Below are the code and all the weights of a small trained network. Each question names an input and a class and asks about switching units off, where a switched-off unit gives its printed mean instead of its output.

import numpy as np


def w(rows, s, z=0):
    codes = np.array(rows[::2]) - 128.0
    scale = np.full(codes.shape[1], s)
    scale[-1] = z or s
    return codes * scale


def f(y):
    return y / 2 * (1 + np.tanh(0.7978845608 * (y + 0.044715 * y**3)))


def log_softmax(a):
    a = a - a.max(-1, keepdims=True)
    return a - np.log(np.exp(a).sum(-1, keepdims=True))


def net(x, mask):
    res = np.array(x, float).reshape(1, 5) / 4 @ E
    y = f(res @ A[0][:, :-1].T + A[0][:, -1])
    res = res + np.where(mask, y, B[0][:, -1]) @ B[0][:, :-1]
    return log_softmax(res[-1] @ U[:, :-1].T + U[:, -1])


A, B = {}, {}
E = w([
[138,142,190,171,144,249,129,179,124,179,116,122],'x0',
[183,136,105,138,186,131,132,131,103,90,29,163],'x1',
[131,126,134,127,126,125,128,128,129,126,128,129],'x2',
[126,131,128,128,128,128,129,128,124,130,127,125],'x3',
[154,32,137,147,139,131,34,98,80,128,128,78],'x4',
],0.015)
A[0] = w([
[87,192,73,66,112,68,199,119,171,97,132,178,223],'N0',
[174,124,49,88,168,74,138,94,115,56,63,180,123],'N1',
[215,133,121,176,203,171,121,156,84,101,11,157,98],'N2',
[164,87,207,206,156,222,84,154,87,177,109,91,87],'N3',
[98,111,182,132,95,155,120,157,138,197,193,80,157],'N4',
[122,201,159,139,127,164,185,177,163,148,108,178,149],'N5',
[142,33,124,134,126,104,39,73,79,122,137,64,174],'N6',
[167,57,162,184,153,171,54,124,77,145,108,69,107],'N7',
[66,122,114,86,75,80,139,104,145,132,214,103,213],'N8',
[124,195,174,156,130,199,171,209,152,181,115,167,129],'N9',
[195,140,89,145,199,128,138,123,111,80,2,172,207],'N10',
[112,137,183,148,115,196,134,177,145,177,151,113,166],'N11',
[70,152,117,86,79,94,155,117,162,124,198,137,255],'N12',
[145,43,97,117,125,66,72,47,104,85,141,90,125],'N13',
],0.0079,0.006)
B[0] = w([
[89,150,124,128,52,64,133,176,199,141,58,112,246],'N0',
[184,140,118,197,42,63,159,134,94,82,126,188,232],'N1',
[124,110,215,2,140,114,107,183,141,144,63,177,224],'N2',
[122,148,204,111,66,134,123,167,168,209,81,83,225],'N3',
[123,133,116,221,96,159,142,65,132,147,174,63,201],'N4',
[104,181,127,126,201,168,192,130,97,87,139,172,203],'N5',
[161,32,100,101,147,149,52,76,90,132,185,103,244],'N6',
[137,78,212,90,50,100,73,154,171,196,90,94,219],'N7',
[47,96,135,55,173,112,68,139,196,143,113,104,219],'N8',
[106,151,170,140,240,200,162,113,91,93,171,157,217],'N9',
[193,160,109,102,97,100,170,201,91,79,76,241,250],'N10',
[119,150,194,190,125,179,166,97,118,155,164,106,204],'N11',
[11,117,150,101,147,94,121,134,213,154,94,105,222],'N12',
[157,64,124,81,196,138,76,77,73,71,183,161,232],'N13',
],0.0076,0.015)
U = w([
[88,117,174,57,81,93,102,179,209,186,40,110,243],'0',
[147,195,23,189,31,62,181,166,131,91,74,157,124],'1',
[103,71,51,96,232,135,71,52,111,114,208,82,143],'2',
[213,80,110,120,122,96,105,98,2,71,146,177,57],'3',
[76,170,131,249,186,183,184,79,130,126,214,112,203],'4',
[150,174,139,99,212,202,167,167,30,104,111,176,5],'5',
[159,112,144,229,7,169,109,91,122,208,167,44,52],'6',
],0.0071,0.0026)

Each question gives the input, the list of numbers given to net, and the class t.
The units are the neurons (one row each of A and B). Each row of codes is followed by its name. A weight is (code - 128) times the scale printed after its matrix; where a second scale follows, it is the last column's (A, B and U).
mask holds one flag per neuron, in row order. A switched-off neuron (its flag False) gives its mean, the last column of its row in B, instead of its output. The means were averaged over made-up inputs and are rounded, as every weight is.
A unit's drop is (log p(t) with every unit on - log p(t) with that unit switched off) / (log p(t) with every unit on - log p(t) with every unit switched off).
The circuit of an input: a set's keep is (log p(t) with only the set's units on - log p(t) with every unit switched off) / (log p(t) with every unit on - log p(t) with every unit switched off). Starting from the 12 units with the biggest drops (on a tie, the unit counted first), units are removed one at a time, each time the one whose removal leaves the highest keep (on an exact tie, the one counted first), for as long as the keep stays at least 0.8.
units of the circuit, in order: the units of the circuit, biggest drop first
top k neurons: the k neurons with the biggest drops, biggest first
drop of u: that unit's drop, to one decimal
input [0,-7,-1,-3,7], class 2: units of the circuit, in order : [N6]
input [-3,1,4,1,-5], class 1: units of the circuit, in order : [N2; N7]
input [0,2,4,1,-7], class 1: top 2 neurons : [N0; N13]
input [-4,1,3,-2,-6], class 1: top 2 neurons : [N2; N7]
input [2,-1,-3,-4,8], class 6: top 2 neurons : [N7; N3]
input [0,6,-2,3,-6], class 1: top 3 neurons : [N0; N1; N13]
input [1,-7,-2,-3,6], class 6: top 4 neurons : [N4; N7; N3; N9]
input [1,0,-6,-2,8], class 6: top 3 neurons : [N7; N3; N8]
input [-8,0,7,5,5], class 2: top 3 neurons : [N10; N8; N6]
input [4,0,-8,6,-1], class 4: drop of N10 : 0.2
input [8,6,0,6,-1], class 5: drop of N9 : 1.7
input [6,0,7,0,6], class 6: drop of N0 : 0.1
